Below is a small trained network, with its code and all its weights. Each question gives an input and a target symbol and asks what happens when units are switched off, that is, made to give their printed mean instead of their output.

import numpy as np


def w(rows, s, z=0):
    codes = np.array(rows[::2]) - 128.0
    scale = np.full(codes.shape[1], s)
    scale[-1] = z or s
    return codes * scale


def f(y):
    return y / 2 * (1 + np.tanh(0.7978845608 * (y + 0.044715 * y**3)))


def softmax(a):
    e = np.exp(a - a.max(-1, keepdims=True))
    return e / e.sum(-1, keepdims=True)


def log_softmax(a):
    a = a - a.max(-1, keepdims=True)
    return a - np.log(np.exp(a).sum(-1, keepdims=True))


def net(x, mask):
    ids = ['Φβγδεστ'.index(c) for c in x.split()]
    T = len(ids)
    res = E[ids] + P[:T]
    u = 0
    for l in range(2):
        q, k, v = (res @ M[l].T for M in (Q, K, V))
        z = softmax(np.where(np.tri(T) > 0, q @ k.T / 3**0.5, -1e9)) @ v
        res = res + np.where(mask[u], z, O[l][:, -1]) @ O[l][:, :-1]
        u += 1
        y = f(res @ A[l][:, :-1].T + A[l][:, -1])
        res = res + np.where(mask[u : u + 8], y, B[l][:, -1]) @ B[l][:, :-1]
        u += 8
    return log_softmax(res[-1] @ U[:, :-1].T + U[:, -1])


Q, K, V, O, A, B = {}, {}, {}, {}, {}, {}
E = w([
[216,152,120],'Φ',
[62,130,93],'β',
[178,174,119],'γ',
[130,43,102],'δ',
[173,107,246],'ε',
[99,154,132],'σ',
[32,172,195],'τ',
],0.012)
P = w([
[139,93,156],'0',
[233,102,2],'1',
[48,145,108],'2',
[130,59,33],'3',
[181,55,222],'4',
[180,19,84],'5',
[143,111,140],'6',
],0.0062)
Q[0] = w([
[107,106,158],'0.h1',
[67,254,57],'0.h1',
[50,63,61],'0.h1',
],0.0078)
K[0] = w([
[255,74,137],'0.h1',
[27,104,70],'0.h1',
[15,108,88],'0.h1',
],0.01)
V[0] = w([
[42,178,76],'0.h1',
[5,168,60],'0.h1',
[210,2,62],'0.h1',
],0.0085)
O[0] = w([
[216,68,254,86],'0.h1',
[206,68,187,99],'0.h1',
[95,186,119,249],'0.h1',
],0.0074,0.0017)
A[0] = w([
[31,193,208,4],'0.n1',
[80,48,181,183],'0.n2',
[176,155,60,147],'0.n3',
[113,205,222,84],'0.n4',
[112,140,238,148],'0.n5',
[166,179,129,145],'0.n6',
[219,92,24,175],'0.n7',
[185,2,58,19],'0.n8',
],0.0085,0.0032)
B[0] = w([
[209,205,196,155],'0.n1',
[210,73,77,253],'0.n2',
[109,64,163,185],'0.n3',
[121,255,155,142],'0.n4',
[191,185,138,195],'0.n5',
[8,53,133,137],'0.n6',
[122,143,200,255],'0.n7',
[155,203,120,181],'0.n8',
],0.007,0.0026)
Q[1] = w([
[71,165,169],'1.h1',
[254,103,88],'1.h1',
[224,186,111],'1.h1',
],0.0056)
K[1] = w([
[166,75,189],'1.h1',
[255,177,109],'1.h1',
[205,147,43],'1.h1',
],0.0092)
V[1] = w([
[138,167,248],'1.h1',
[91,180,188],'1.h1',
[167,54,121],'1.h1',
],0.012)
O[1] = w([
[254,136,11,115],'1.h1',
[210,198,68,36],'1.h1',
[81,99,195,251],'1.h1',
],0.0077,0.0019)
A[1] = w([
[109,151,90,114],'1.n1',
[170,158,202,232],'1.n2',
[227,88,195,150],'1.n3',
[2,165,49,253],'1.n4',
[160,67,23,110],'1.n5',
[210,99,208,58],'1.n6',
[46,40,58,73],'1.n7',
[68,15,27,83],'1.n8',
],0.0095,0.0043)
B[1] = w([
[211,141,154,127],'1.n1',
[116,95,45,205],'1.n2',
[1,198,86,222],'1.n3',
[222,87,160,254],'1.n4',
[83,219,166,152],'1.n5',
[73,135,163,177],'1.n6',
[133,154,201,172],'1.n7',
[154,209,169,171],'1.n8',
],0.0091,0.0062)
U = w([
[177,121,174,138],'Φ',
[75,53,183,145],'β',
[172,65,117,170],'γ',
[122,107,254,21],'δ',
[213,161,131,68],'ε',
[141,49,102,251],'σ',
[133,214,137,3],'τ',
],0.0096,0.0037)

Each question gives the input, a string of symbols that net reads in full, and the target symbol t.
The units are the heads (3 rows each of Q, K, V and O) and the neurons (one row each of A and B). Each row of codes is followed by its name. A weight is (code - 128) times the scale printed after its matrix; where a second scale follows, it is the last column's (O, A, B and U).
mask holds one flag per unit, layer by layer, with each layer's heads first. A switched-off unit (its flag False) gives its mean, the last column of its rows in O or B, instead of its output. The means were averaged over made-up inputs and are rounded, as every weight is.
A unit's drop is (log p(t) with every unit on - log p(t) with that unit switched off) / (log p(t) with every unit on - log p(t) with every unit switched off).
The circuit of an input: a set's keep is (log p(t) with only the set's units on - log p(t) with every unit switched off) / (log p(t) with every unit on - log p(t) with every unit switched off). Starting from the 12 units with the biggest drops (on a tie, the unit counted first), units are removed one at a time, each time the one whose removal leaves the highest keep (on an exact tie, the one counted first), for as long as the keep stays at least 0.8.
units of the circuit, in order: the units of the circuit, biggest drop first
top k neurons: the k neurons with the biggest drops, biggest first
top k neurons in layer l: the k neurons of layer l with the biggest drops, biggest first
input β β δ, target δ: units of the circuit, in order	[1.h1; 1.n7]
input β τ β Φ, target β: units of the circuit, in order	[0.h1; 1.n3; 1.n6; 1.h1]
input ε σ ε ε γ ε σ, target ε: top 2 neurons in layer 1	[1.n4; 1.n1]
input τ ε ε δ, target ε: units of the circuit, in order	[1.h1; 1.n8]
input δ τ τ Φ, target τ: top 2 neurons in layer 1	[1.n3; 1.n5]
input β Φ τ σ ε, target ε: units of the circuit, in order	[0.h1; 1.h1]
input δ ε ε σ τ, target τ: top neuron	[0.n1]
input τ ε τ β, target τ: units of the circuit, in order	[1.h1; 1.n5]
input ε δ ε, target ε: units of the circuit, in order	[0.h1; 1.h1; 1.n4; 0.n2]
input τ β Φ σ β γ, target β: top 2 neurons	[1.n4; 1.n3]
input Φ σ τ τ, target τ: top 2 neurons	[1.n3; 0.n5]
input τ β β δ, target β: units of the circuit, in order	[0.h1; 1.n3; 1.h1]
input γ γ Φ τ τ β, target τ: top 2 neurons	[1.n5; 0.n1]
input τ Φ τ δ, target τ: top 4 neurons in layer 0	[0.n5; 0.n7; 0.n4; 0.n1]
input β Φ β δ, target β: units of the circuit, in order	[1.h1]
input β β β σ, target β: top 2 neurons	[1.n3; 1.n6]
input δ γ τ σ, target τ: top 3 neurons in layer 0	[0.n1; 0.n4; 0.n5]
input σ γ γ τ τ σ, target τ: top 2 neurons in layer 1	[1.n5; 1.n4]
input σ Φ δ, target δ: top 2 neurons in layer 1	[1.n7; 1.n8]
input β β τ γ, target τ: top 3 neurons	[1.n3; 0.n5; 1.n5]
input Φ ε β β, target β: top 2 neurons	[1.n3; 1.n6]
input γ σ τ ε Φ ε τ, target ε: top neuron	[1.n3]
